-110  296  255   17  197 -195  374 -368  261  291  -45  155   80  190  360   85 -132  222 -188  238 -284  199 -344 -130 -287  267 -359  -62 -113 -249  -28  -19  -73 -388  449  202   67 -270 -125  376 -250 -495  357 -> M
 -25  -87  202  -93  320  462 -164 -214 -315 -319 -213  193  271  -44  121   11  522  123  -87 -196  144    0  389  190   62  377  271  149 -166  -15  167 -176 -446   -5 -176 -116 -146  159  -63 -118  -86 -461  -55 -> C
  45  202 -242 -325 -308   65  123  311  -88 -126 -136   49 -422 -287  -11  217  -16  242   21 -274 -217 -285  287   71  722  201  133  -80  -29  -98   29 -326   57  -57 -102  149  -89  268  -20 -142 -164 -244 -342 -> V
 -83  335   80   13   70 -210  363 -412  375  319   53   43   68  201  379   17 -105  175 -221   86 -151  174 -324 -119 -230  135 -238  -58   -7 -104  -85  -47  -27 -321  386  334   44 -339 -123  318 -166 -445  520 -> D
-227  437  298 -215  419 -123  114  249 -117  181  106   27 -205 -373  -38 -398  317  -50  168  -45  465    0  -70   -7  303   20   -7 -173  162  369 -153 -219  -62 -412  -89 -185  357  172 -132 -149  -30 -562  -52 -> T
-124  470   89 -268  422 -146  -15  267   -5  289  143  -24 -328 -412  -49 -480  255  -47  246   70  491 -122 -153   43  315   -7  -48 -145   62  376 -138 -117  100 -329  -48  -33  422  165 -123 -106  153 -485  138 -> D
 338  128  710  -92  134 -123  237 -462 -241 -262 -229    1  176   32  565 -124  374  463   24  -68 -273 -154 -274 -287  -49   11   76 -355 -188 -450 -172 -186  230   67  152 -295 -289   55 -147  340 -130 -376 -294 -> C
 164  388  270 -129  288 -157  409 -322 -294  -41 -199 -153  264 -201  569   34  470  470   53  -90 -731  -71   98 -192 -192   81  267   19 -342 -375 -226  -28 -330 -149  266  372 -392  152  165  311 -111 -738  103 -> T
-154  490  156 -105  359 -192  105  322    7  190  123   16 -238 -335   -8 -376  278   24  132   92  443   63 -269  -51  129   56   -3  -97   66  414 -178 -180   14 -408  -93  -35  404   91  -23 -155    0 -428  126 -> Z
  21   69 -374   47 -361 -110  267  103 -467 -811 -273   27 -165 -235 -334 -209  159  245  190  142 -702  459  -29 -320 -304  119 -184   97  316 -299  -59 -536   80 -183   74 -175 -561  471 -199  -42 -213   26  173 -> D
 -46  410  253  117  190 -191  373 -561  395  248  -62   69  106  199  487    0  -58  245 -284  185 -204  189 -429  -26 -445  233 -390  -96  -83 -221 -161  -20  -20 -393  461  296   51 -419  -80  441 -161 -444  468 -> Z
  16 -265  305 -201  463  321 -365  -57 -123   95  -50  177   85  -18  -15 -105  504  -34  -87 -230  641 -183  353  211  194  248  356  127 -199   64  201    4 -297  156 -211  -27  131  265  154 -175   73 -455 -100 -> C
  75   14  205  -48  -95  337  128 -750 -130 -885 -517 -338  373  -72   24   31  114   80  108  214   28  125 -140 -341 -103  -18 -304 -125  -25 -448  -17 -469 -369  -54   88   71 -634   30 -526  180   35  -40  292 -> G
-146  508  187 -226  343 -129   51  306  -27  221   70 -146 -307 -422  -14 -398  282   14  126  184  366  -21 -189   48  203   34 -193 -105   12  331 -164 -151   77 -390 -130 -153  410  207  -26  -63   39 -431  140 -> T
  11  417 -412 -167  -29 -190  289  413  -93   52   75  220 -304 -203  238  111  212  327   15 -118 -395 -110   51   41  544  173  221  -53  -65  -26  -24 -239   98 -177   37   75  148  306   47  -42 -300 -373 -415 -> V
  34   76  511  -97  125 -270  188 -407 -626 -245 -332  318 -177   87 -206 -186  299  412  217   98 -197  172 -257 -601 -190  223  153  -23  148 -103   23 -427 -486 -342  276   77 -379  174  -85  138 -262 -509  107 -> D
 157  -23  184 -162  296  262 -109  -94 -277 -436 -424  213  183 -209  110   31  468  266  -12 -143   10   33  154  113  -28  390  305  231 -273 -207  100 -187 -291  116  -34   72 -226  287   19  -62 -173 -311 -150 -> V
  97 -244  605 -231  226  323 -259 -323 -309 -143 -294  329  236   16  222  -44  649  251 -152 -288  160 -175  405  106   34  392  466  -30 -282 -100  142 -165 -616   54 -101   21 -351  287  182  -93   -4 -560 -300 -> G
-127  308  182   24  167 -290  393 -314  225  289    8  133   39  149  366    3 -107  253 -184  244 -391  287 -416 -159 -400  256 -321  -67  -83 -232  -88  -60 -109 -361  441  153   -7 -259  -51  383 -297 -455  423 -> T
 101  209  -21 -279  -20  -78  271  262   -8  -58  -89   90 -182 -136  132  138  200  418  -66 -346 -209 -155  137  -61  449   40  264 -122 -250 -151 -145 -266 -136 -150  138  225  -42  287  -11  -53 -247 -600 -161 -> V
  60  561 -135 -155  -74 -193  294  225   -2 -148 -116   44 -271  -97  168  124  153  508   26 -192 -201 -146 -200   31  465  191  143 -125 -176  -62 -235 -337   97 -224  124  190  178  124   91   80 -304 -586 -198 -> T
  32 -505  175 -136  -49  251  -87 -472 -102 -325 -363  -28   80  221 -277  -68  183   53   63  103  675  -93  311 -330  -39  -77   65    3  180 -163   23 -290 -605  153  146  343 -634    0 -310 -205  124 -185  598 -> T
 446  222  286  -36  -76  131  282   19   73 -753 -528  188  179   37  738  -90  511  396  163   31  244  211 -104  -44 -337   -2  279 -135 -439 -378 -249 -118   28 -261   25  144 -201  411   55  321 -252  -76   62 -> G
 -36   93  199 -166  170   42  348 -615 -163 -795  -48  307  317   70  144  -31  244  124  125  -71   33  294   56 -292 -113   97  146 -189  123 -234  -99 -280 -488 -303   69 -100 -205 -201 -379   93   87 -548 -117 -> V
 -87  360  334 -233  289 -142   33  216  -32  190  136  -87 -225 -307    4 -403  276   66  124   94  383  -97 -102  -31  220  -68  -59 -163  -23  326 -167 -154  -43 -377  -95  -59  296  139  -47 -113   93 -503  135 -> G
 -68  255  334 -104  219 -254  382 -475  358  423  -42   84  128  243  549   -1  -65  256 -276  144 -314  149 -195  -45 -258  102 -288 -125 -191 -243 -135   15  -76 -356  500  271  -13 -343  -27  434 -220 -612  447 -> C
 -56  374  158    8  131 -159  412 -497  414  121 -114  -73  138  256  355   83  -26  242 -205  283  -36  204 -308 -100 -293  179 -346  -65  -46 -139 -128   10  -19 -436  422  271  102 -372  -68  287 -218 -483  543 -> D
 -94  264  296 -157  181 -189  342 -511  284  294    6   26  106  176  507   72  -49  227 -285  137 -350  174 -260 -138 -330  243 -364 -106 -165 -227  -94  -45 -150 -308  392  184  -80 -337  -77  417 -185 -344  338 -> A
-169  463  250 -136  370 -175  123  303 -101  178   87  122 -247 -394   30 -409  252    1  150   -8  295   -6 -244  -76  197   43  -17 -103   56  299  -79 -197  -12 -278 -131 -229  320  290  -41 -138   11 -268   13 -> C
  69  442  -80 -238 -119  -37  288  306  -85 -109 -173  212 -330 -218   70  138   77  349  -48 -379 -244 -175  102  -44  708  116  113 -102  -91  -94 -143 -402  -50 -165   36  104   59  328  -61  -68 -253 -382 -342 -> C
  65  122  -27  -20 -185   87  221 -250 -106 -438 -181   46  -38   44  368 -308   95  174  187  119  -53   10  192 -147  369 -182   70 -257  287   22 -202 -441   -6   51  222  173 -333 -249 -444   15  183 -106 -268 -> A
 -12 -218  408 -237  344  140 -221  -82 -205  197 -121  271  100  -80  120 -217  602  202 -104  -57  -67 -178  502  299  -30  235  229   63 -346  -75  166  -51 -472 -123   29  -60  -85  323  291   35  -45 -721  -81 -> G
-137  461  121 -264  394 -160   27  361    6  324  166  -32 -425 -348   -9 -420  302  -36  155  173  582  -62 -163  -11  304   23  -69 -163   55  431 -159 -133  110 -361 -158  -32  456  195  -28 -163  111 -402   94 -> Z
-155  417  306 -236  306  -67   65  247  -23  166   56   -7 -223 -366    8 -421  298  -34  174  -35  537  -88 -104  -47  204  -15  -28 -185  130  385 -158 -182   37 -356 -191 -220  382  113  -53 -179   59 -344   20 -> D
 -21  314  299  -79   11  -96  397 -543  410  122  -98  -53   82  119  470  103 -140  310 -238  129 -280  145 -253  -43 -317  195 -387  -87  -43 -213 -133  -33   11 -266  333  231   -6 -426  -72  343 -202 -428  475 -> V
 155 -315  270 -160   75  363 -316  -16 -205 -142 -156  187   81   69   -7   27  379  149 -149 -275  249 -198  356  248  126  237  280   86 -325  -86  120 -117 -311  118 -115  126 -211  330   63 -152   64 -361 -236 -> A
  68 -140  459 -338  497  139 -180   55 -221   82 -208  132  159  -68   43 -103  649  103 -195 -240  156  -57  106   74  -29  292  319    0 -506 -121  -62  -57 -553 -103   70   22 -128  516  155   55  -90 -807  -63 -> V
 -77  347  272  -11  131 -268  427 -346  352  228   53   11   86  228  399   35  -86  258 -239  214 -312  291 -364 -101 -415  200 -263 -102 -155 -189 -157  -32 -100 -396  475  292   31 -280  -35  405 -208 -531  464 -> T
  -5  232  298   26  151 -190  383 -424  398  330  -53   31  162  196  440   20  -46  252 -263  176 -249  144 -311  -76 -380  128 -341  -77 -136 -285 -173  -23  -76 -345  463  250   -9 -362  -47  427 -269 -521  485 -> Z
 106  390 -102 -170 -212 -127  272  261   -6 -301 -146  120 -157 -108   26  156  144  398  -30 -333 -156 -113   22   25  490   63  121 -106  -35  -35 -239 -304   18 -262  -25    5  127  277   99  -85 -260 -430 -354 -> C
  12  256  -43 -335 -123   -2  175  202   23   46  -34  -74 -255 -155  153   98  222  313 -102 -367   53 -373  211  -14  677   93  173 -148 -174  -11  -27 -315  -10 -102  -20  160  -60  242   -9  -88 -141 -446  -73 -> G
 -91  179  204  -67   81 -319  388 -325  282  240    0    4   79  199  258   89 -177  315 -222  257 -291  210 -171 -191 -331   58 -334  -59  -85 -247 -107    5  -62 -386  448  266   23 -285  -22  226 -278 -518  599 -> G
 -51  360  171 -151  145 -226  401 -404  430  267   32  -69  135  195  338   92  -35  207 -239  145 -199  174 -338 -122 -316  132 -392  -98 -178 -247 -214   46  -64 -458  428  302   36 -281  -44  385 -163 -592  487 -> D
 -40  292 -121 -311  -31   46  233  312   16  -70  -12 -104 -269 -200  101   78  287  350  -28 -372  -64 -305  208  131  720  135  109 -239 -262 -108  -56 -298   37 -324   36  109   33  381   40 -103 -225 -677 -281 -> A
 -69  326  236   13  125 -224  362 -586  384  245  -22   15  160  160  364   75 -150  284 -231  161 -277   98 -353  -92 -353  238 -361  -87  -15 -264 -124    8  -41 -339  422  276   44 -412  -56  382 -141 -560  548 -> M
 166 -175  323 -173  276  601 -325  -76 -119 -286 -289  106  157 -136   31    6  524   66 -160 -301  478 -113  323  314  -59  384  205  167 -281  -34  105  -98 -296   92 -310  -82   78  264   54 -129   40 -313  -41 -> Z
-135  364  176   35  194 -274  534 -437  342  261  -32  108  130  187  501   98 -116  299 -203  153 -416  226 -306 -168 -382  183 -309 -126  -64 -279 -176   -7 -103 -423  541  322  -61 -376  -76  390 -315 -595  376 -> V
-136  589   56  -72  373 -232  117  254   11  132   93   49 -229 -330   74 -450  284   93  159  124  371   26 -345  -10  112   39  -81 -125   79  373 -240 -169   64 -460  -28  -56  399  147  -40  -50   15 -446  131 -> G
 167  232  462  306  194   48  356 -415 -129 -183 -280  189  293  216  740 -409  581  257   64  -45  488 -130  -47 -265  -44 -279  230 -142  148   27 -217 -315 -392  -65  181   76 -256  -14 -318   71 -109 -251  345 -> C
-170  506  168 -160  353 -193  186  354  -50  144   56   31 -263 -324   33 -387  252   67  169  128  256   86 -241  -69  153    3 -138 -134   35  274 -218 -183   37 -438  -35 -145  360  235  -59  -95  -18 -431   93 -> M
 -53  240  327  -46  134 -222  338 -476  279  216 -106   54   34  175  459    0 -148  335 -230  275 -367  158 -276 -116 -376  224 -365 -101 -138 -273  -85  -24  -19 -273  458  160  -57 -333  -32  371 -161 -352  408 -> G
-164 -383 -284 -278 -466  128  165  206 -336 -717  -77 -107  -55 -266 -635   89   -6   11  -45 -403 -440  407  628  -29  300  103  -76  155  350 -225  126 -438 -101 -192 -126  103 -461  233 -184 -654 -242 -654   53 -> V
 -59  319  207   -3   51 -188  342 -500  324  205  -18  -26   73  150  333  129 -167  307 -294  107 -374  126 -368 -114 -183  326 -352 -130  -61 -280  -42  -25   60 -293  433  230  -63 -309 -138  357 -188 -495  438 -> M
 -69  228  399  -68  118 -217  430 -380  365  369   63  -54   85  251  475   72  -24  287 -301  129 -365  130 -205 -129 -275  121 -352 -137 -282 -251 -164  -42 -176 -366  503  297  -90 -269  -48  381 -174 -605  345 -> A
-178  326  205 -370  342  -71 -114  258  -77  256  101   87 -370 -415  -71 -431  214  -80  205  135  475  -69   -2   65  307   65  -18  -96   59  386  -37 -172  -36 -284 -227 -126  384  187  -13 -132  169 -349   92 -> C
 -48  259  240    0  155 -206  337 -506  369  202  -41   59  189  116  372   38  -52  215 -222   91 -265  191 -318  -21 -385  185 -285  -41 -111 -291 -108  -46 -149 -345  446  366  -43 -348  -80  374 -215 -521  480 -> Z
 141 -294  520 -349  350  493 -613 -197 -132   38  -84    5   21   25   12 -240  652   73  -68  -91  718 -362  315  331  -55  317  322   -2 -411  133  160  -34 -179  208 -273   -8    9  227  143  -29  388 -506   23 -> D
-148  395  190 -300  397 -146   -1  252   -3  197   77  -13 -332 -374   13 -523  308   33  254  252  595 -112 -109   19  176  -17  -67 -128   28  410 -128 -162   56 -345 -120 -122  452  103  -27 -141  162 -426  283 -> G
 -70  321  334   10  106 -152  461 -509  384  136 -113  -33  180  226  499   81  -90  335 -313  167 -267  126 -259 -158 -370  158 -405 -165 -176 -327 -168  -18  -39 -377  471  208  -92 -333  -74  411 -201 -487  469 -> G
-113  469  205 -243  368 -134    3  347  -55  170  101  -38 -259 -366    0 -424  312   39  170   87  459  -45 -196  -44  232  -25  -36 -148  -26  345 -183 -176   39 -350 -141 -117  365  262  -13  -80   47 -421  141 -> C
 254 -273  149  174 -225  266  175 -208 -228 -899 -573  299  299   46 -126 -176  266  108   81 -185  -59  622  -92 -216 -340   37  219    7  414 -325 -271 -428 -454 -103  140  160 -466  562 -150 -105 -324 -324  -66 -> V
  62 -209  551 -216  287  330 -177 -187 -149 -210 -266  332  199 -170  -53  -72  391   42 -107 -277  352  -65  381  166   40  294  337  136 -309 -131  233 -114 -585    9 -116  148   49  306   73 -208   78 -589   29 -> A
   8 -244  498 -156  304  436 -250  -41  -19   28 -207  165  235   29   79 -190  606   71 -230 -298  450  -93  184  207  -70  342  143   89 -259  -52   60  -98 -418  -19  -90 -148    4  342  162   60 -103 -673  -70 -> D
 403  299  858   34 -237   62  685   -7   45 -846 -528   88  275   80  193   -6  160  328  -89   46  113  324  248 -689 -478 -422  -43 -246   77 -123 -385 -232 -245 -331   63 -171   27  459    5  131 -197   91  -23 -> V
 182 -147  489 -360  397  382 -308 -173 -198 -123 -435  199  238 -138  181  -77  575  113  -89 -308  290 -276  344  239  232  310  312   13 -345 -163  -14  -79 -495  141  -93   64 -180  411  122    0  -34 -561 -255 -> C
 -40  366  114   23  143 -283  379 -358  283  219   33   56  127  244  420   41  -35  235 -186  227 -257  199 -450 -159 -231  177 -268  -31 -119 -207 -142  -69   25 -294  459  294   -3 -333 -112  417 -216 -517  375 -> C
-192  543  146 -217  383 -219   48  275  -83   52   88  138 -108 -351  -33 -433  364   24  223   58  474   55 -309  -26  153  -45  -61 -115   61  345 -177 -247   16 -436  -97 -119  410  197 -114  -41  -15 -473   77 -> M
 -84  270  284  -10  -57 -164  382 -610  366  172  -40   61   94  263  426   59  -94  327 -216  231 -250  158 -183  -76 -232  191 -381 -134   -7 -236 -100  -78  -97 -421  477  323  -53 -474  -81  355 -171 -682  455 -> G
 -97  449  192 -286  381 -209    1  152  -50  105   86  -71 -188 -362   50 -415  346   92  182  131  427  -39 -140  -45   60  -57  -29 -129  -47  311 -142 -168  -26 -404 -129  -80  331  158   60  -76   75 -357  262 -> G
  74  454   55 -286 -191  -78  359  256  -60 -173 -137  -19 -260 -260  101  205  141  284  -54 -372 -218 -155  302   73  673   14  169 -110  -98  -79  -99 -275  -94 -248   23  193   97  372    2 -145 -214 -390 -287 -> T
 -91  276  315  -49   92 -186  428 -471  334  198  -40  125  115  206  434   32  -65  334 -243  202 -301  149 -254 -133 -331  209 -336  -77 -151 -283  -93 -101 -102 -334  436  238   40 -357  -28  408 -216 -573  420 -> A
-172  475  264 -266  323  -61   60  175   56  116   80   10 -192 -278   43 -421  314   26  153  110  577  -20 -202   -1  206   11 -155 -215   86  387 -157 -200   71 -405 -113 -152  383  163 -131  -51  107 -447   91 -> M
  83  341  -64 -282 -130  -27  300  331  -24 -218 -103   -5 -270 -218  151  173  166  330   19 -360  -97 -219  134   -3  650  157  190 -143 -213 -146 -116 -323  -56 -133   -7   97   51  262  -37 -103 -223 -504 -228 -> T
 238  177 -103 -348  100 -831   96 -178 -143  -52  -95  -30  193  -30  132 -373  445  193  297  118  117  -68 -282 -237  -30 -641  341 -185  -72   15 -266 -154  -34 -261  272  565 -245  198  -17  112 -107 -340  462 -> G
 126 -153  346 -269  197  369 -313 -123 -240 -271 -269   80  108 -185  -73  -23  499   99  -60 -260  262 -135  364  177  197  294  307  105 -281   19   92 -123 -547   33 -218  191 -142  323   74 -204   67 -451 -129 -> A
-168  306  333  -59  225 -203  390 -399  257  347   45   54   98  133  421  102  -86  257 -273    4 -352  181 -234 -119 -409  254 -300  -99 -156 -230  -93  -43  -90 -362  419  202  -92 -327  -92  413 -225 -513  320 -> T
  75  318   43  110  -52  437  380 -236  200 -681 -258 -143  259 -101  273 -170  364  135 -147  263   49  267  167  120 -134 -156 -204 -114  104 -293 -315 -201 -105 -310  -36  -55    6  322 -328   26   49 -201  298 -> D
-186  498  104 -252  428 -186   41  315 -100  216  199   96 -331 -394   77 -399  322   58  148  100  317  -40 -121  -52  242  129   -8 -149  -26  366  -66 -160   -1 -365 -128 -156  362  209  -35 -118   92 -400    1 -> G
 159 -230  557 -156  213  387 -245 -132 -190 -146 -292  165  307 -123 -115 -151  570   55  -72 -223  343  -42  276  167  -69  281  330  200 -113  -22   39 -104 -454   25  -96   65  -37  330  116 -114   59 -708   53 -> M
 204 -292  547 -201  328  249 -205  -67 -178   69 -335  188  160  -81  127 -127  565  207 -115 -200  123 -190  380  202   29  195  293   68 -311 -132   -3   -5 -480   17  -12   21 -102  259  231  -60 -127 -622 -127 -> Z
 133  -85  240  -76  294  295 -152  -83 -115 -126 -150  113  268  -55  118  -56  575  194 -178 -293   76  -55  161  280  -35  298  248  202 -297  -68   30  -22 -298   21  -47   74  -69  312  125  -39  -67 -582  -89 -> G
-159  386  322 -232  323 -173   58  300 -133  203   97  -23 -266 -320  -80 -428  343   31  151  111  333  -18 -138  -48  250   40 -127 -165   32  285 -196 -261 -126 -426  -59 -203  215  270  -23  -51  -27 -623  -21 -> T
 123  281  -30 -259 -194  -25  228  230   11 -173 -149   -4 -302 -266  119  117  109  435  -36 -337 -337 -259  294  144  665   10  151 -207 -160 -167  -85 -335   77 -130   19   85    8  279    4  -69 -254 -360 -304 -> Z
